Below is a small trained network, with its code and all its weights. Each question gives an input and a target symbol and asks what happens when units are switched off, that is, made to give their printed mean instead of their output.

import numpy as np


def w(rows, s, z=0):
    codes = np.array(rows[::2]) - 128.0
    scale = np.full(codes.shape[1], s)
    scale[-1] = z or s
    return codes * scale


def f(y):
    return np.maximum(y, 0)


def softmax(a):
    e = np.exp(a - a.max(-1, keepdims=True))
    return e / e.sum(-1, keepdims=True)


def log_softmax(a):
    a = a - a.max(-1, keepdims=True)
    return a - np.log(np.exp(a).sum(-1, keepdims=True))


def net(x, mask):
    ids = ['Δαγηπστ'.index(c) for c in x.split()]
    T = len(ids)
    res = E[ids] + P[:T]
    u = 0
    for l in range(3):
        r = res
        for j in range(2):
            rows = slice(2 * j, 2 * j + 2)
            q, k, v = (r @ M[l][rows].T for M in (Q, K, V))
            z = softmax(np.where(np.tri(T) > 0, q @ k.T / 2**0.5, -1e9)) @ v
            o = O[l][rows]
            res = res + np.where(mask[u + j], z, o[:, -1]) @ o[:, :-1]
        u += 2
        y = f(res @ A[l][:, :-1].T + A[l][:, -1])
        res = res + np.where(mask[u : u + 4], y, B[l][:, -1]) @ B[l][:, :-1]
        u += 4
    return log_softmax(res[-1] @ U[:, :-1].T + U[:, -1])


Q, K, V, O, A, B = {}, {}, {}, {}, {}, {}
E = w([
[144,230,96,101],'Δ',
[172,153,49,100],'α',
[59,118,166,88],'γ',
[246,73,235,178],'η',
[100,156,144,93],'π',
[175,146,221,140],'σ',
[97,204,207,122],'τ',
],0.011)
P = w([
[145,220,54,46],'0',
[129,70,182,69],'1',
[134,24,81,139],'2',
[94,184,33,176],'3',
[142,89,237,67],'4',
[98,15,112,143],'5',
[104,163,8,162],'6',
],0.011)
Q[0] = w([
[157,125,109,121],'L0H0',
[97,129,148,180],'L0H0',
[130,211,98,221],'L0H1',
[150,139,197,2],'L0H1',
],0.0093)
K[0] = w([
[175,128,165,125],'L0H0',
[70,185,115,142],'L0H0',
[121,136,99,212],'L0H1',
[122,189,79,7],'L0H1',
],0.011)
V[0] = w([
[113,216,39,36],'L0H0',
[90,112,61,76],'L0H0',
[211,84,163,201],'L0H1',
[216,151,3,40],'L0H1',
],0.0064)
O[0] = w([
[115,244,226,169,186],'L0H0',
[53,119,113,150,118],'L0H0',
[193,223,64,125,122],'L0H1',
[71,109,142,253,253],'L0H1',
],0.007,0.0037)
A[0] = w([
[2,64,107,147,254],'L0N0',
[156,97,178,222,48],'L0N1',
[244,15,66,121,65],'L0N2',
[28,194,61,91,163],'L0N3',
],0.0055,0.0018)
B[0] = w([
[172,106,49,142,242],'L0N0',
[164,2,127,213,226],'L0N1',
[14,144,122,90,253],'L0N2',
[30,31,114,176,223],'L0N3',
],0.0072,0.0033)
Q[1] = w([
[55,176,97,164],'L1H0',
[169,93,128,62],'L1H0',
[54,144,181,19],'L1H1',
[157,149,116,2],'L1H1',
],0.0059)
K[1] = w([
[54,162,43,183],'L1H0',
[234,99,148,182],'L1H0',
[188,160,82,196],'L1H1',
[36,253,82,217],'L1H1',
],0.0059)
V[1] = w([
[126,122,200,142],'L1H0',
[87,4,246,168],'L1H0',
[64,234,41,217],'L1H1',
[254,189,211,77],'L1H1',
],0.0052)
O[1] = w([
[145,186,152,35,170],'L1H0',
[29,235,71,62,253],'L1H0',
[186,46,255,197,95],'L1H1',
[121,180,155,105,74],'L1H1',
],0.0045,0.0055)
A[1] = w([
[228,114,129,150,75],'L1N0',
[97,75,135,186,158],'L1N1',
[254,164,190,104,253],'L1N2',
[151,28,155,123,248],'L1N3',
],0.0089,0.0034)
B[1] = w([
[158,62,102,122,150],'L1N0',
[108,71,184,254,253],'L1N1',
[237,108,186,127,213],'L1N2',
[212,124,174,184,247],'L1N3',
],0.0078,0.0042)
Q[2] = w([
[91,31,167,152],'L2H0',
[119,38,172,96],'L2H0',
[166,154,2,172],'L2H1',
[56,116,71,195],'L2H1',
],0.0077)
K[2] = w([
[152,180,234,139],'L2H0',
[92,151,219,48],'L2H0',
[117,34,2,103],'L2H1',
[14,82,63,180],'L2H1',
],0.0053)
V[2] = w([
[134,14,164,112],'L2H0',
[159,187,253,140],'L2H0',
[225,43,68,156],'L2H1',
[118,3,48,113],'L2H1',
],0.0073)
O[2] = w([
[164,143,159,30,177],'L2H0',
[124,185,76,100,254],'L2H0',
[167,154,201,183,143],'L2H1',
[108,111,254,119,90],'L2H1',
],0.0093,0.0082)
A[2] = w([
[85,141,146,45,214],'L2N0',
[46,190,181,118,183],'L2N1',
[81,92,246,225,98],'L2N2',
[21,146,118,155,246],'L2N3',
],0.011,0.0012)
B[2] = w([
[84,100,214,63,176],'L2N0',
[99,63,79,1,175],'L2N1',
[70,205,144,126,254],'L2N2',
[176,40,139,130,246],'L2N3',
],0.0083,0.0078)
U = w([
[170,76,80,254,100],'Δ',
[115,143,147,237,137],'α',
[131,84,186,69,56],'γ',
[233,132,164,140,251],'η',
[153,69,123,150,173],'π',
[153,235,57,118,143],'σ',
[120,171,71,68,70],'τ',
],0.0075,0.003)

Each question gives the input, a string of symbols that net reads in full, and the target symbol t.
The units are the heads (2 rows each of Q, K, V and O) and the neurons (one row each of A and B). Each row of codes is followed by its name. A weight is (code - 128) times the scale printed after its matrix; where a second scale follows, it is the last column's (O, A, B and U).
mask holds one flag per unit, layer by layer, with each layer's heads first. A switched-off unit (its flag False) gives its mean, the last column of its rows in O or B, instead of its output. The means were averaged over made-up inputs and are rounded, as every weight is.
A unit's drop is (log p(t) with every unit on - log p(t) with that unit switched off) / (log p(t) with every unit on - log p(t) with every unit switched off).
The circuit of an input: a set's keep is (log p(t) with only the set's units on - log p(t) with every unit switched off) / (log p(t) with every unit on - log p(t) with every unit switched off). Starting from the 12 units with the biggest drops (on a tie, the unit counted first), units are removed one at a time, each time the one whose removal leaves the highest keep (on an exact tie, the one counted first), for as long as the keep stays at least 0.8.
units of the circuit, in order: the units of the circuit, biggest drop first
most important unit: the unit with the biggest drop
top k neurons: the k neurons with the biggest drops, biggest first
k most important neurons of layer l: the k neurons of layer l with the biggest drops, biggest first
heads that matter: for each layer, one digit per head in row order, 1 if its drop is at least 0.15 and else 0, layers parted by /
input σ σ η, target τ: most important unit	L0N2
input σ η η σ γ, target σ: top 2 neurons	(L1N2 L0N2)
input σ α Δ Δ, target Δ: heads that matter	10 / 00 / 00
input τ η α σ σ, target τ: heads that matter	11 / 11 / 01
input Δ η Δ α σ, target Δ: units of the circuit, in order	(L0H0 L0H1 L2H1 L0N1)
input α γ η π τ, target α: heads that matter	01 / 00 / 00
input τ η α η π, target τ: heads that matter	10 / 11 / 01
input γ Δ Δ γ η Δ π, target π: 3 most important neurons of layer 2	(L2N3 L2N2 L2N1)
input γ η τ η η, target γ: heads that matter	01 / 11 / 01
input η Δ γ σ α η, target α: heads that matter	00 / 00 / 01
input τ γ τ π γ, target τ: units of the circuit, in order	(L0H0 L2H1)
input γ π η π Δ α Δ, target α: units of the circuit, in order	(L2H0 L2H1)
input π η η σ η Δ α, target α: heads that matter	10 / 10 / 11
input τ Δ π Δ η, target τ: most important unit	L1H0
input σ σ Δ τ η, target σ: heads that matter	10 / 11 / 01
input α η α τ γ, target α: units of the circuit, in order	(L0H1 L2N2)
input η α σ, target α: units of the circuit, in order	(L2H1 L2N2 L1N1)
input τ η α α, target α: units of the circuit, in order	(L2H1 L2H0 L2N2)
input γ η α, target γ: heads that matter	11 / 00 / 01
input γ Δ σ π η σ, target γ: 3 most important neurons of layer 1	(L1N3 L1N2 L1N1)
input γ γ τ π σ η Δ, target Δ: units of the circuit, in order	(L2H0 L2N2)
input Δ Δ π, target Δ: heads that matter	11 / 00 / 01
input α η γ η π, target α: units of the circuit, in order	(L0H1 L2N2)
input γ η η, target γ: heads that matter	01 / 10 / 01
